Below are the code and all the weights of a small trained network. Each question names an input and a class and asks about switching units off, where a switched-off unit gives its printed mean instead of its output.

import numpy as np


def w(rows, s, z=0):
    codes = np.array(rows[::2]) - 128.0
    scale = np.full(codes.shape[1], s)
    scale[-1] = z or s
    return codes * scale


def f(y):
    return y / 2 * (1 + np.tanh(0.7978845608 * (y + 0.044715 * y**3)))


def log_softmax(a):
    a = a - a.max(-1, keepdims=True)
    return a - np.log(np.exp(a).sum(-1, keepdims=True))


def net(x, mask):
    res = np.array(x, float).reshape(1, 5) / 4 @ E
    y = f(res @ A[0][:, :-1].T + A[0][:, -1])
    res = res + np.where(mask, y, B[0][:, -1]) @ B[0][:, :-1]
    return log_softmax(res[-1] @ U[:, :-1].T + U[:, -1])


A, B = {}, {}
E = w([
[127,112,141,138,124,132,148,128,155,143],'x0',
[107,123,87,167,135,180,12,74,169,202],'x1',
[161,16,95,172,147,68,138,111,74,157],'x2',
[130,145,247,159,137,32,64,123,150,116],'x3',
[60,77,108,44,97,70,101,183,143,186],'x4',
],0.012)
A[0] = w([
[115,137,192,150,157,109,121,107,101,148,8],'neuron 1',
[69,95,123,34,97,82,123,187,115,144,75],'neuron 2',
[156,158,193,121,155,87,96,120,124,172,30],'neuron 3',
[135,156,123,141,104,126,131,151,133,141,34],'neuron 4',
[144,209,140,86,121,171,113,178,179,126,28],'neuron 5',
[114,120,105,126,150,153,10,47,170,182,82],'neuron 6',
[73,188,164,68,132,214,135,155,199,79,61],'neuron 7',
[126,131,56,180,105,213,56,129,151,170,79],'neuron 8',
[98,127,88,117,135,197,157,144,98,140,28],'neuron 9',
[143,131,139,90,105,115,142,108,95,108,4],'neuron 10',
[181,165,146,228,127,186,152,77,121,57,36],'neuron 11',
[215,169,184,240,159,201,156,62,98,76,29],'neuron 12',
[85,193,157,128,63,170,122,131,148,115,64],'neuron 13',
[107,104,54,124,97,218,174,134,88,125,43],'neuron 14',
[139,140,145,115,99,118,179,169,126,48,94],'neuron 15',
[49,80,125,45,105,99,88,178,145,143,56],'neuron 16',
[128,133,206,160,134,71,94,111,141,120,52],'neuron 17',
[153,121,138,80,91,94,216,179,91,52,95],'neuron 18',
[86,219,122,146,103,130,155,138,164,122,60],'neuron 19',
[70,81,135,40,52,112,89,222,122,202,66],'neuron 20',
[150,133,204,175,119,47,36,122,168,73,74],'neuron 21',
[125,108,26,61,74,150,148,139,133,157,64],'neuron 22',
[107,125,138,111,124,80,200,220,121,91,99],'neuron 23',
[128,70,128,118,174,149,48,50,165,155,67],'neuron 24',
[86,101,141,78,120,125,124,151,154,150,7],'neuron 25',
[66,134,175,140,133,47,68,178,150,119,71],'neuron 26',
[78,130,124,66,115,67,113,112,129,170,49],'neuron 27',
[109,120,153,107,110,120,154,135,100,90,24],'neuron 28',
[112,199,170,111,105,154,116,153,182,118,75],'neuron 29',
[151,125,154,105,137,159,115,151,125,134,51],'neuron 30',
[189,163,120,135,95,113,134,174,117,166,52],'neuron 31',
[176,145,115,85,143,126,100,137,138,123,14],'neuron 32',
[161,115,67,115,151,209,172,137,136,125,48],'neuron 33',
[186,5,109,166,188,69,105,99,69,124,7],'neuron 34',
[78,157,103,162,101,162,37,47,158,183,81],'neuron 35',
[170,153,130,189,218,165,164,76,123,79,26],'neuron 36',
[106,186,141,111,119,153,119,144,129,139,42],'neuron 37',
[171,66,103,221,144,73,154,119,59,162,12],'neuron 38',
[123,33,85,156,120,106,154,99,80,170,22],'neuron 39',
[90,141,109,188,147,128,93,146,122,206,10],'neuron 40',
[122,144,210,154,120,92,103,100,114,134,28],'neuron 41',
[160,145,169,85,134,89,231,150,85,93,116],'neuron 42',
[101,126,110,120,114,96,145,159,154,152,60],'neuron 43',
],0.011,0.0048)
B[0] = w([
[161,148,112,114,116,134,164,122,118,125,152],'neuron 1',
[103,163,136,179,167,169,80,43,64,168,231],'neuron 2',
[181,143,101,103,108,166,188,159,103,127,169],'neuron 3',
[170,139,121,128,107,98,98,129,107,136,122],'neuron 4',
[89,120,88,77,115,55,99,120,119,103,184],'neuron 5',
[142,40,161,198,101,174,96,166,166,72,227],'neuron 6',
[35,86,61,47,111,35,119,112,149,106,216],'neuron 7',
[157,78,192,156,134,150,141,162,176,66,227],'neuron 8',
[188,144,102,96,61,154,209,159,97,141,183],'neuron 9',
[117,100,145,132,111,149,140,114,146,123,134],'neuron 10',
[77,181,166,155,224,154,87,68,72,208,227],'neuron 11',
[92,162,139,188,190,154,100,61,53,226,253],'neuron 12',
[87,123,81,69,101,49,101,115,130,97,177],'neuron 13',
[243,188,106,72,91,147,194,212,121,161,226],'neuron 14',
[140,68,172,175,101,147,68,172,176,106,194],'neuron 15',
[87,166,153,159,207,144,116,58,106,225,227],'neuron 16',
[179,149,95,99,115,151,205,182,112,144,195],'neuron 17',
[161,74,180,203,106,161,109,164,184,73,234],'neuron 18',
[70,113,99,93,114,74,121,109,107,98,170],'neuron 19',
[68,209,152,181,201,142,92,60,79,191,254],'neuron 20',
[222,176,64,94,60,188,234,214,87,146,228],'neuron 21',
[221,172,98,130,117,157,201,177,72,152,220],'neuron 22',
[168,63,163,185,147,147,85,151,206,57,216],'neuron 23',
[152,80,173,150,145,138,105,148,163,71,198],'neuron 24',
[105,154,118,139,156,144,120,96,95,146,164],'neuron 25',
[201,147,99,109,108,196,208,170,87,165,211],'neuron 26',
[100,178,148,166,146,133,122,62,107,160,188],'neuron 27',
[140,106,154,139,155,142,142,119,150,76,150],'neuron 28',
[65,113,75,39,80,35,123,100,159,101,183],'neuron 29',
[163,95,104,125,117,109,128,99,110,141,123],'neuron 30',
[116,143,139,124,133,133,123,135,137,112,123],'neuron 31',
[139,131,138,122,104,111,110,141,107,133,121],'neuron 32',
[167,182,99,108,96,162,231,188,100,141,208],'neuron 33',
[46,126,35,32,95,29,105,85,172,73,250],'neuron 34',
[157,69,207,193,118,152,67,174,212,48,219],'neuron 35',
[99,164,154,177,182,121,104,47,87,212,210],'neuron 36',
[141,125,120,89,144,60,128,115,132,114,154],'neuron 37',
[53,140,64,38,79,2,59,133,151,107,229],'neuron 38',
[80,134,106,60,104,60,126,106,140,100,217],'neuron 39',
[137,109,182,136,127,129,106,143,142,105,165],'neuron 40',
[163,147,70,120,116,149,182,194,124,152,176],'neuron 41',
[150,49,213,182,104,191,63,167,206,71,230],'neuron 42',
[115,129,111,151,177,135,108,104,99,139,154],'neuron 43',
],0.0083,0.015)
U = w([
[146,32,219,221,100,172,60,150,190,48,216],'0',
[95,195,166,201,172,155,79,21,100,228,113],'1',
[191,181,109,109,72,170,254,187,120,151,166],'2',
[58,108,94,36,77,4,66,85,161,80,6],'3',
],0.0075,0.0013)

Each question gives the input, the list of numbers given to net, and the class t.
The units are the neurons (one row each of A and B). Each row of codes is followed by its name. A weight is (code - 128) times the scale printed after its matrix; where a second scale follows, it is the last column's (A, B and U).
mask holds one flag per neuron, in row order. A switched-off neuron (its flag False) gives its mean, the last column of its row in B, instead of its output. The means were averaged over made-up inputs and are rounded, as every weight is.
A unit's drop is (log p(t) with every unit on - log p(t) with that unit switched off) / (log p(t) with every unit on - log p(t) with every unit switched off).
The circuit of an input: a set's keep is (log p(t) with only the set's units on - log p(t) with every unit switched off) / (log p(t) with every unit on - log p(t) with every unit switched off). Starting from the 12 units with the biggest drops (on a tie, the unit counted first), units are removed one at a time, each time the one whose removal leaves the highest keep (on an exact tie, the one counted first), for as long as the keep stays at least 0.8.
circuit, biggest first: the units of the circuit, biggest drop first
unit that matters most: the unit with the biggest drop
k most important neurons: the k neurons with the biggest drops, biggest first
drop of u: that unit's drop, to one decimal
input [-2,-7,7,-3,4], class 0: circuit, biggest first : [neuron 42]
input [2,-4,-4,-6,-7], class 1: 2 most important neurons : [neuron 11; neuron 12]
input [-6,4,8,-8,2], class 2: 4 most important neurons : [neuron 22; neuron 14; neuron 33; neuron 9]
input [7,-4,6,-3,-5], class 3: 3 most important neurons : [neuron 38; neuron 34; neuron 20]
input [4,0,3,-1,2], class 3: 2 most important neurons : [neuron 12; neuron 11]
input [3,-7,-8,-5,3], class 3: 2 most important neurons : [neuron 7; neuron 29]
input [3,-6,-5,1,-7], class 1: 2 most important neurons : [neuron 12; neuron 11]
input [8,8,-7,1,-6], class 0: 2 most important neurons : [neuron 35; neuron 6]
input [4,-5,-3,7,8], class 1: 2 most important neurons : [neuron 20; neuron 2]
input [-8,7,3,-5,-7], class 0: 4 most important neurons : [neuron 8; neuron 35; neuron 6; neuron 20]
input [-6,-8,-7,3,-4], class 0: 2 most important neurons : [neuron 42; neuron 18]
input [1,-8,3,-6,-8], class 0: 3 most important neurons : [neuron 42; neuron 18; neuron 15]
input [4,-7,-7,-7,-8], class 1: 2 most important neurons : [neuron 12; neuron 11]
input [2,-5,0,7,-1], class 2: circuit, biggest first : [neuron 21]
input [-5,3,-2,7,6], class 2: 2 most important neurons : [neuron 21; neuron 26]
input [7,-7,7,6,-8], class 1: 3 most important neurons : [neuron 12; neuron 11; neuron 36]
input [-8,-8,-3,-8,-5], class 0: drop of neuron 23 : 0.1
input [0,2,-3,6,-4], class 2: drop of neuron 21 : 0.2
input [8,-6,8,2,0], class 3: drop of neuron 38 : 1.2
input [-6,6,4,8,5], class 2: drop of neuron 21 : 0.7
input [-8,0,8,-6,-5], class 3: unit that matters most : neuron 38
